Below are the code and all the weights of a small trained network. Each question names an input and a class and asks about switching units off, where a switched-off unit gives its printed mean instead of its output.

import numpy as np


def w(rows, s, z=0):
    codes = np.array(rows[::2]) - 128.0
    scale = np.full(codes.shape[1], s)
    scale[-1] = z or s
    return codes * scale


def f(y):
    return np.maximum(y, 0)


def log_softmax(a):
    a = a - a.max(-1, keepdims=True)
    return a - np.log(np.exp(a).sum(-1, keepdims=True))


def net(x, mask):
    res = np.array(x, float).reshape(1, 7) / 4 @ E
    y = f(res @ A[0][:, :-1].T + A[0][:, -1])
    res = res + np.where(mask, y, B[0][:, -1]) @ B[0][:, :-1]
    return log_softmax(res[-1] @ U[:, :-1].T + U[:, -1])


A, B = {}, {}
E = w([
[133,170,46,62],'x0',
[55,174,98,180],'x1',
[151,99,29,115],'x2',
[89,197,129,145],'x3',
[255,172,200,154],'x4',
[144,126,12,196],'x5',
[189,230,126,62],'x6',
],0.0071)
A[0] = w([
[90,146,190,144,173],'N1',
[119,62,97,95,162],'N2',
[104,122,139,83,204],'N3',
[119,162,98,163,194],'N4',
[62,63,113,109,216],'N5',
[205,117,180,109,164],'N6',
[93,109,167,153,189],'N7',
[159,137,163,104,208],'N8',
[210,152,163,143,175],'N9',
[182,103,142,146,142],'N10',
[129,249,106,158,255],'N11',
[181,113,136,89,164],'N12',
[100,187,144,98,202],'N13',
[104,184,147,115,206],'N14',
[111,123,79,152,212],'N15',
[87,142,112,167,183],'N16',
[183,95,154,160,202],'N17',
[134,155,105,164,156],'N18',
[107,133,104,84,187],'N19',
[106,67,101,106,153],'N20',
[68,103,160,141,163],'N21',
[185,127,144,117,162],'N22',
[104,81,144,200,143],'N23',
[212,137,141,124,197],'N24',
[105,92,83,67,137],'N25',
[113,92,113,105,127],'N26',
[113,140,94,91,188],'N27',
[102,98,138,211,160],'N28',
],0.013,0.0038)
B[0] = w([
[168,132,194,139,210],'N1',
[62,195,81,203,207],'N2',
[112,214,161,156,191],'N3',
[86,58,103,22,193],'N4',
[38,156,165,187,255],'N5',
[171,116,111,201,229],'N6',
[123,112,186,156,208],'N7',
[187,155,127,192,204],'N8',
[214,166,53,177,219],'N9',
[160,62,123,184,180],'N10',
[194,120,117,18,250],'N11',
[164,112,67,174,196],'N12',
[194,188,159,70,201],'N13',
[179,197,190,57,195],'N14',
[49,78,65,107,216],'N15',
[88,61,162,93,198],'N16',
[152,89,119,210,206],'N17',
[126,87,55,94,172],'N18',
[107,196,114,93,191],'N19',
[3,179,84,207,204],'N20',
[104,130,218,130,217],'N21',
[196,112,73,183,190],'N22',
[98,52,166,152,217],'N23',
[218,141,55,174,218],'N24',
[69,183,70,134,206],'N25',
[35,203,113,172,171],'N26',
[91,176,90,81,195],'N27',
[100,27,192,152,216],'N28',
],0.0063,0.0079)
U = w([
[226,106,86,202,143],'0',
[146,152,229,118,55],'1',
[76,173,77,154,72],'2',
[149,87,70,11,129],'3',
[211,192,146,75,68],'4',
[170,174,160,113,255],'5',
[142,94,118,128,137],'6',
[96,2,165,151,93],'7',
],0.0077,0.003)

Each question gives the input, the list of numbers given to net, and the class t.
The units are the neurons (one row each of A and B). Each row of codes is followed by its name. A weight is (code - 128) times the scale printed after its matrix; where a second scale follows, it is the last column's (A, B and U).
mask holds one flag per neuron, in row order. A switched-off neuron (its flag False) gives its mean, the last column of its row in B, instead of its output. The means were averaged over made-up inputs and are rounded, as every weight is.
A unit's drop is (log p(t) with every unit on - log p(t) with that unit switched off) / (log p(t) with every unit on - log p(t) with every unit switched off).
The circuit of an input: a set's keep is (log p(t) with only the set's units on - log p(t) with every unit switched off) / (log p(t) with every unit on - log p(t) with every unit switched off). Starting from the 12 units with the biggest drops (on a tie, the unit counted first), units are removed one at a time, each time the one whose removal leaves the highest keep (on an exact tie, the one counted first), for as long as the keep stays at least 0.8.
units of the circuit, in order: the units of the circuit, biggest drop first
unit that matters most: the unit with the biggest drop
top k neurons: the k neurons with the biggest drops, biggest first
drop of u: that unit's drop, to one decimal
input [-4,7,-5,-1,7,-6,1], class 0: units of the circuit, in order -> N9, N6
input [-6,-8,5,1,-4,8,-5], class 7: units of the circuit, in order -> N28, N23
input [-6,7,-2,-6,1,1,3], class 7: unit that matters most -> N28
input [-8,8,-8,5,7,5,3], class 4: top 2 neurons -> N11, N14
input [8,-4,0,0,-6,-5,6], class 4: top 3 neurons -> N13, N14, N15
input [6,7,6,-4,7,1,4], class 3: top 2 neurons -> N11, N4
input [-6,-8,5,5,-3,7,-5], class 7: top 2 neurons -> N28, N23
input [2,-4,3,-2,-2,-3,-8], class 2: top 2 neurons -> N2, N20
input [0,3,-1,-8,-5,7,8], class 3: drop of N4 -> 0.1
input [0,-1,6,-1,-7,-2,2], class 2: drop of N22 -> 0.0
input [0,-1,-2,1,-7,-7,-5], class 1: drop of N1 -> 0.2
input [-2,4,-3,4,8,-2,-4], class 0: drop of N17 -> 0.1
